Below is a small trained network, with its code and all its weights. Each question gives an input and a target symbol and asks what happens when units are switched off, that is, made to give their printed mean instead of their output.

import numpy as np


def w(rows, s, z=0):
    codes = np.array(rows[::2]) - 128.0
    scale = np.full(codes.shape[1], s)
    scale[-1] = z or s
    return codes * scale


def norm(h):
    return h / np.sqrt((h * h).mean(-1, keepdims=True) + 1e-5)


def f(y):
    return y / 2 * (1 + np.tanh(0.7978845608 * (y + 0.044715 * y**3)))


def softmax(a):
    e = np.exp(a - a.max(-1, keepdims=True))
    return e / e.sum(-1, keepdims=True)


def log_softmax(a):
    a = a - a.max(-1, keepdims=True)
    return a - np.log(np.exp(a).sum(-1, keepdims=True))


def net(x, mask):
    ids = ['αβγεζηθλμξπσφ'.index(c) for c in x.split()]
    T = len(ids)
    res = E[ids] + P[:T]
    r = norm(res)
    for j in range(3):
        rows = slice(2 * j, 2 * j + 2)
        q, k, v = (r @ M[0][rows].T for M in (Q, K, V))
        z = softmax(np.where(np.tri(T) > 0, q @ k.T / 2**0.5, -1e9)) @ v
        o = O[0][rows]
        res = res + np.where(mask[j], z, o[:, -1]) @ o[:, :-1]
    y = f(norm(res) @ A[0][:, :-1].T + A[0][:, -1])
    res = res + np.where(mask[3:27], y, B[0][:, -1]) @ B[0][:, :-1]
    return log_softmax(norm(res)[-1] @ U[:, :-1].T + U[:, -1])


Q, K, V, O, A, B = {}, {}, {}, {}, {}, {}
E = w([
[130,163,134,87,141,130,125,139],'α',
[122,178,137,106,136,139,125,131],'β',
[134,149,132,98,143,115,124,148],'γ',
[111,141,107,92,151,128,103,127],'ε',
[92,129,89,143,148,188,119,156],'ζ',
[112,211,145,253,152,107,160,114],'η',
[68,107,148,86,142,173,129,114],'θ',
[141,146,172,70,124,48,120,134],'λ',
[100,128,101,131,162,96,67,94],'μ',
[86,167,155,163,131,189,134,94],'ξ',
[179,97,124,135,119,136,180,229],'π',
[151,65,113,83,131,94,98,187],'σ',
[80,96,217,15,108,130,189,132],'φ',
],0.015)
P = w([
[171,145,81,33,245,121,197,170],'0',
[81,167,168,120,222,68,165,188],'1',
[174,98,114,168,242,163,127,139],'2',
[127,166,59,46,76,108,180,116],'3',
[39,128,192,144,142,122,66,175],'4',
[236,132,114,128,120,185,85,139],'5',
[148,222,57,50,31,152,87,125],'6',
[128,143,182,81,107,170,1,169],'7',
],0.0083)
Q[0] = w([
[71,59,126,145,32,97,186,109],'H1',
[181,27,219,161,191,148,148,119],'H1',
[172,32,116,157,157,127,175,64],'H2',
[135,153,20,91,79,124,191,79],'H2',
[135,88,133,194,100,55,205,108],'H3',
[2,115,170,119,128,103,54,188],'H3',
],0.009)
K[0] = w([
[98,159,129,147,246,106,129,171],'H1',
[153,149,48,101,175,118,184,92],'H1',
[139,177,124,73,214,98,187,137],'H2',
[51,156,147,135,118,72,140,174],'H2',
[106,143,141,94,223,153,161,145],'H3',
[201,126,150,146,138,157,82,123],'H3',
],0.011)
V[0] = w([
[65,114,169,83,127,185,139,65],'H1',
[142,254,95,164,121,149,73,81],'H1',
[130,169,227,126,85,172,205,166],'H2',
[134,133,179,107,117,78,121,34],'H2',
[90,101,107,88,123,60,27,131],'H3',
[194,73,154,179,123,94,169,156],'H3',
],0.0098)
O[0] = w([
[64,8,203,144,191,179,191,115,154],'H1',
[119,129,20,72,244,125,158,89,114],'H1',
[161,79,189,115,169,195,25,51,61],'H2',
[51,200,189,121,253,172,118,252,2],'H2',
[49,136,120,182,77,58,111,206,169],'H3',
[195,230,121,113,98,175,66,142,25],'H3',
],0.0072,0.0066)
A[0] = w([
[142,224,122,138,79,146,59,97,209],'N1',
[46,163,99,117,75,163,121,110,116],'N2',
[179,81,95,84,88,178,155,176,255],'N3',
[72,165,120,116,131,81,45,68,172],'N4',
[152,143,168,64,143,23,72,135,173],'N5',
[110,92,92,138,39,109,128,125,161],'N6',
[138,105,134,143,150,157,242,183,98],'N7',
[129,98,55,167,109,89,94,97,103],'N8',
[116,229,146,166,46,135,64,159,91],'N9',
[131,71,97,137,65,144,200,49,79],'N10',
[194,213,75,97,164,164,50,72,108],'N11',
[88,123,54,128,97,146,95,159,142],'N12',
[44,131,146,130,197,140,152,75,64],'N13',
[121,109,139,109,231,116,159,51,103],'N14',
[76,97,180,121,106,63,136,87,75],'N15',
[109,89,120,57,117,180,139,185,118],'N16',
[1,101,105,120,142,199,148,81,94],'N17',
[131,151,121,105,111,152,31,42,124],'N18',
[74,100,95,122,96,186,168,158,131],'N19',
[154,104,192,180,144,83,95,133,192],'N20',
[102,92,182,231,127,184,59,192,157],'N21',
[50,225,190,158,123,187,112,97,151],'N22',
[173,140,99,130,73,90,133,198,106],'N23',
[79,140,133,105,116,121,81,87,129],'N24',
],0.0078,0.004)
B[0] = w([
[202,68,202,247,166,125,99,146,160],'N1',
[182,108,103,140,228,80,128,126,162],'N2',
[96,176,254,150,130,134,78,147,233],'N3',
[196,116,198,207,154,180,201,193,167],'N4',
[101,200,128,159,224,222,105,93,178],'N5',
[154,144,183,49,197,117,81,114,254],'N6',
[110,55,107,107,146,72,165,175,160],'N7',
[49,215,124,112,162,109,110,66,204],'N8',
[197,5,117,170,112,91,53,185,159],'N9',
[182,121,152,110,168,59,68,96,241],'N10',
[163,226,143,209,57,146,224,115,157],'N11',
[123,199,172,98,164,101,99,145,190],'N12',
[201,108,61,217,161,201,103,219,155],'N13',
[86,73,71,109,57,203,38,175,176],'N14',
[146,127,130,172,208,188,176,108,175],'N15',
[182,98,224,189,72,101,83,153,155],'N16',
[169,117,74,146,241,130,125,99,211],'N17',
[221,85,125,214,175,94,186,182,150],'N18',
[170,162,144,160,155,114,217,123,190],'N19',
[101,115,195,126,142,162,113,84,152],'N20',
[61,199,223,15,84,152,118,173,162],'N21',
[113,147,111,95,120,67,7,137,134],'N22',
[160,82,98,100,210,108,65,155,180],'N23',
[123,98,184,164,170,132,192,157,141],'N24',
],0.0054,0.006)
U = w([
[109,151,81,89,102,92,213,222,141],'α',
[129,170,160,118,110,112,6,201,113],'β',
[123,87,63,132,152,210,97,139,120],'γ',
[66,166,122,129,195,64,181,151,134],'ε',
[188,182,119,184,43,169,174,104,232],'ζ',
[233,103,158,158,44,100,139,204,125],'η',
[155,104,126,76,115,50,119,2,105],'θ',
[48,170,169,93,45,200,120,118,179],'λ',
[53,98,229,112,61,180,175,122,220],'μ',
[132,23,139,141,137,179,151,127,72],'ξ',
[112,164,119,74,142,197,107,132,93],'π',
[165,231,122,120,136,222,148,135,153],'σ',
[149,252,220,123,204,135,119,118,1],'φ',
],0.0061,0.0033)

Each question gives the input, a string of symbols that net reads in full, and the target symbol t.
The units are the heads (2 rows each of Q, K, V and O) and the neurons (one row each of A and B). Each row of codes is followed by its name. A weight is (code - 128) times the scale printed after its matrix; where a second scale follows, it is the last column's (O, A, B and U).
mask holds one flag per unit, heads first, then neurons. A switched-off unit (its flag False) gives its mean, the last column of its rows in O or B, instead of its output. The means were averaged over made-up inputs and are rounded, as every weight is.
A unit's drop is (log p(t) with every unit on - log p(t) with that unit switched off) / (log p(t) with every unit on - log p(t) with every unit switched off).
The circuit of an input: a set's keep is (log p(t) with only the set's units on - log p(t) with every unit switched off) / (log p(t) with every unit on - log p(t) with every unit switched off). Starting from the 12 units with the biggest drops (on a tie, the unit counted first), units are removed one at a time, each time the one whose removal leaves the highest keep (on an exact tie, the one counted first), for as long as the keep stays at least 0.8.
units of the circuit, in order: the units of the circuit, biggest drop first
unit that matters most: the unit with the biggest drop
which heads matter: for each layer, one digit per head in row order, 1 if its drop is at least 0.15 and else 0, layers parted by /
input π α ζ λ, target φ: units of the circuit, in order : [N5; H2]
input σ π ζ η, target η: which heads matter : 100
input ξ λ η, target γ: unit that matters most : N14
input μ μ β ε ζ ζ β, target θ: units of the circuit, in order : [H2; H3]
input ζ ξ ε ζ μ ε, target ε: units of the circuit, in order : [H3; H2]
input ζ η μ φ μ α, target μ: which heads matter : 100
input η α μ ζ β, target α: which heads matter : 010
input ζ μ λ μ μ α η, target ε: units of the circuit, in order : [H1; H2]
input θ θ μ, target μ: which heads matter : 100
input ε β ζ η θ, target θ: units of the circuit, in order : [H2; N10]
input η β α, target ζ: which heads matter : 001
input η γ σ μ ζ ζ, target ε: which heads matter : 001
input η η ζ θ ζ α η, target θ: units of the circuit, in order : [N10; H1; H2]
input θ η θ ζ λ μ ζ ε, target α: units of the circuit, in order : [H2]
input ζ η η μ ε, target σ: units of the circuit, in order : [H3; N11]
input ζ μ ε ε μ, target ε: which heads matter : 010
input ζ μ η ζ γ, target ζ: units of the circuit, in order : [H3; N11; N6]
input θ μ σ ε λ ζ α, target β: which heads matter : 110
input ζ ε ζ θ ε ζ ζ θ, target θ: which heads matter : 010
input ζ ζ ε μ ζ θ, target ε: unit that matters most : H3
input μ θ λ ε, target μ: which heads matter : 110
input μ μ π θ μ ε ε η, target ε: which heads matter : 110
input σ θ μ, target β: which heads matter : 100
input ε π γ ζ ε α μ β, target ε: units of the circuit, in order : [H3; H1]
input φ μ ζ, target μ: units of the circuit, in order : [H1; N21]
